Below are the code and all the weights of a small trained network. Each question names an input and a target symbol and asks about switching units off, where a switched-off unit gives its printed mean instead of its output.

import numpy as np


def w(rows, s, z=0):
    codes = np.array(rows[::2]) - 128.0
    scale = np.full(codes.shape[1], s)
    scale[-1] = z or s
    return codes * scale


def softmax(a):
    e = np.exp(a - a.max(-1, keepdims=True))
    return e / e.sum(-1, keepdims=True)


def log_softmax(a):
    a = a - a.max(-1, keepdims=True)
    return a - np.log(np.exp(a).sum(-1, keepdims=True))


def net(x, mask):
    ids = ['ΠΦΨβητ'.index(c) for c in x.split()]
    T = len(ids)
    res = E[ids] + P[:T]
    u = 0
    for l in range(3):
        r = res
        for j in range(3):
            rows = slice(3 * j, 3 * j + 3)
            q, k, v = (r @ M[l][rows].T for M in (Q, K, V))
            z = softmax(np.where(np.tri(T) > 0, q @ k.T / 3**0.5, -1e9)) @ v
            o = O[l][rows]
            res = res + np.where(mask[u + j], z, o[:, -1]) @ o[:, :-1]
        u += 3
    return log_softmax(res[-1] @ U[:, :-1].T + U[:, -1])


Q, K, V, O = {}, {}, {}, {}
E = w([
[136,167,215],'Π',
[76,159,177],'Φ',
[128,122,175],'Ψ',
[104,99,206],'β',
[79,106,149],'η',
[248,89,60],'τ',
],0.017)
P = w([
[77,118,121],'0',
[253,191,36],'1',
[235,141,100],'2',
[223,131,119],'3',
[191,128,97],'4',
[147,108,96],'5',
[197,63,85],'6',
[146,61,105],'7',
],0.0058)
Q[0] = w([
[98,193,106],'L0H0',
[85,58,199],'L0H0',
[130,145,126],'L0H0',
[192,136,17],'L0H1',
[157,137,161],'L0H1',
[1,136,90],'L0H1',
[100,174,131],'L0H2',
[45,166,80],'L0H2',
[138,89,173],'L0H2',
],0.012)
K[0] = w([
[160,36,154],'L0H0',
[33,62,254],'L0H0',
[239,105,183],'L0H0',
[84,228,212],'L0H1',
[93,74,67],'L0H1',
[252,211,18],'L0H1',
[74,63,178],'L0H2',
[81,180,157],'L0H2',
[184,123,55],'L0H2',
],0.007)
V[0] = w([
[120,254,126],'L0H0',
[121,160,148],'L0H0',
[143,171,87],'L0H0',
[167,81,106],'L0H1',
[189,156,144],'L0H1',
[80,119,93],'L0H1',
[188,172,134],'L0H2',
[92,147,112],'L0H2',
[98,131,77],'L0H2',
],0.015)
O[0] = w([
[117,2,55,46],'L0H0',
[129,196,139,96],'L0H0',
[52,154,240,136],'L0H0',
[248,156,150,201],'L0H1',
[110,79,64,194],'L0H1',
[157,67,236,66],'L0H1',
[90,55,69,254],'L0H2',
[126,36,175,31],'L0H2',
[174,7,180,95],'L0H2',
],0.0066,0.0067)
Q[1] = w([
[123,153,229],'L1H0',
[144,7,134],'L1H0',
[231,220,165],'L1H0',
[135,38,170],'L1H1',
[237,147,28],'L1H1',
[72,224,65],'L1H1',
[60,176,182],'L1H2',
[140,1,48],'L1H2',
[31,8,141],'L1H2',
],0.0077)
K[1] = w([
[145,105,56],'L1H0',
[160,150,193],'L1H0',
[88,135,174],'L1H0',
[87,45,51],'L1H1',
[99,174,143],'L1H1',
[87,127,183],'L1H1',
[254,178,145],'L1H2',
[131,120,213],'L1H2',
[43,127,235],'L1H2',
],0.011)
V[1] = w([
[161,88,216],'L1H0',
[72,153,56],'L1H0',
[192,144,101],'L1H0',
[195,62,149],'L1H1',
[70,5,88],'L1H1',
[169,108,74],'L1H1',
[136,62,129],'L1H2',
[69,81,126],'L1H2',
[64,87,169],'L1H2',
],0.012)
O[1] = w([
[254,196,163,92],'L1H0',
[91,126,127,136],'L1H0',
[186,56,133,186],'L1H0',
[149,150,107,115],'L1H1',
[110,147,59,23],'L1H1',
[56,204,136,154],'L1H1',
[83,162,2,103],'L1H2',
[114,174,124,41],'L1H2',
[132,208,131,2],'L1H2',
],0.0067,0.0093)
Q[2] = w([
[119,170,100],'L2H0',
[97,205,74],'L2H0',
[7,175,111],'L2H0',
[150,229,109],'L2H1',
[75,178,99],'L2H1',
[136,147,94],'L2H1',
[85,164,99],'L2H2',
[76,93,105],'L2H2',
[126,93,130],'L2H2',
],0.015)
K[2] = w([
[25,105,197],'L2H0',
[103,149,41],'L2H0',
[1,96,72],'L2H0',
[70,85,74],'L2H1',
[75,22,127],'L2H1',
[109,83,160],'L2H1',
[157,161,166],'L2H2',
[255,196,137],'L2H2',
[165,72,201],'L2H2',
],0.0093)
V[2] = w([
[178,137,242],'L2H0',
[250,85,97],'L2H0',
[146,162,165],'L2H0',
[174,83,147],'L2H1',
[124,131,84],'L2H1',
[39,142,113],'L2H1',
[108,166,29],'L2H2',
[126,247,129],'L2H2',
[63,126,151],'L2H2',
],0.011)
O[2] = w([
[217,125,158,195],'L2H0',
[146,146,2,254],'L2H0',
[183,98,211,132],'L2H0',
[163,14,232,195],'L2H1',
[34,109,61,111],'L2H1',
[112,8,221,47],'L2H1',
[4,190,165,78],'L2H2',
[169,163,114,44],'L2H2',
[89,103,56,85],'L2H2',
],0.0057,0.015)
U = w([
[154,45,115,95],'Π',
[165,28,62,186],'Φ',
[130,15,131,92],'Ψ',
[148,180,110,253],'β',
[174,2,172,53],'η',
[196,178,107,94],'τ',
],0.0064,0.0048)

Each question gives the input, a string of symbols that net reads in full, and the target symbol t.
The units are the heads (3 rows each of Q, K, V and O). Each row of codes is followed by its name. A weight is (code - 128) times the scale printed after its matrix; where a second scale follows, it is the last column's (O and U).
mask holds one flag per head, layer by layer. A switched-off head (its flag False) gives its mean, the last column of its rows in O, instead of its output. The means were averaged over made-up inputs and are rounded, as every weight is.
A unit's drop is (log p(t) with every unit on - log p(t) with that unit switched off) / (log p(t) with every unit on - log p(t) with every unit switched off).
The circuit of an input: a set's keep is (log p(t) with only the set's units on - log p(t) with every unit switched off) / (log p(t) with every unit on - log p(t) with every unit switched off). Starting from all 9 units, units are removed one at a time, each time the one whose removal leaves the highest keep (on an exact tie, the one counted first), for as long as the keep stays at least 0.8.
circuit, biggest first: the units of the circuit, biggest drop first
most important unit: the unit with the biggest drop
which heads matter: for each layer, one digit per head in row order, 1 if its drop is at least 0.15 and else 0, layers parted by /
drop when u is switched off: that unit's drop, to one decimal
input η Φ β τ Φ Π τ, target τ: circuit, biggest first	L1H0, L0H1, L0H2, L1H2
input Φ η β, target β: circuit, biggest first	L1H2, L1H0, L0H1
input η Φ τ η η β τ Φ, target τ: circuit, biggest first	L0H1, L0H2, L1H0, L2H1
input β Π Π, target η: circuit, biggest first	L2H0, L1H1, L1H2
input β τ Φ η Φ η, target η: which heads matter	111 / 011 / 100
input τ β Π, target Φ: which heads matter	110 / 101 / 100
input Π τ Φ, target Ψ: most important unit	L1H0
input Π Ψ Ψ, target Ψ: which heads matter	110 / 100 / 110
input β Φ τ η Φ, target η: which heads matter	011 / 011 / 100
input Φ Ψ η η τ Φ Π Ψ, target β: which heads matter	111 / 111 / 001
input Φ Π β η τ τ, target β: which heads matter	111 / 101 / 001
input η τ η τ τ, target τ: which heads matter	011 / 100 / 010
input β τ Φ, target η: drop when L0H0 is switched off	0.4
input η η τ η Φ β τ Π, target τ: drop when L0H0 is switched off	0.1
input Π τ τ, target Ψ: most important unit	L0H1
input β η Ψ, target η: drop when L2H1 is switched off	0.0
input Π β τ τ Π, target Ψ: drop when L1H0 is switched off	0.6
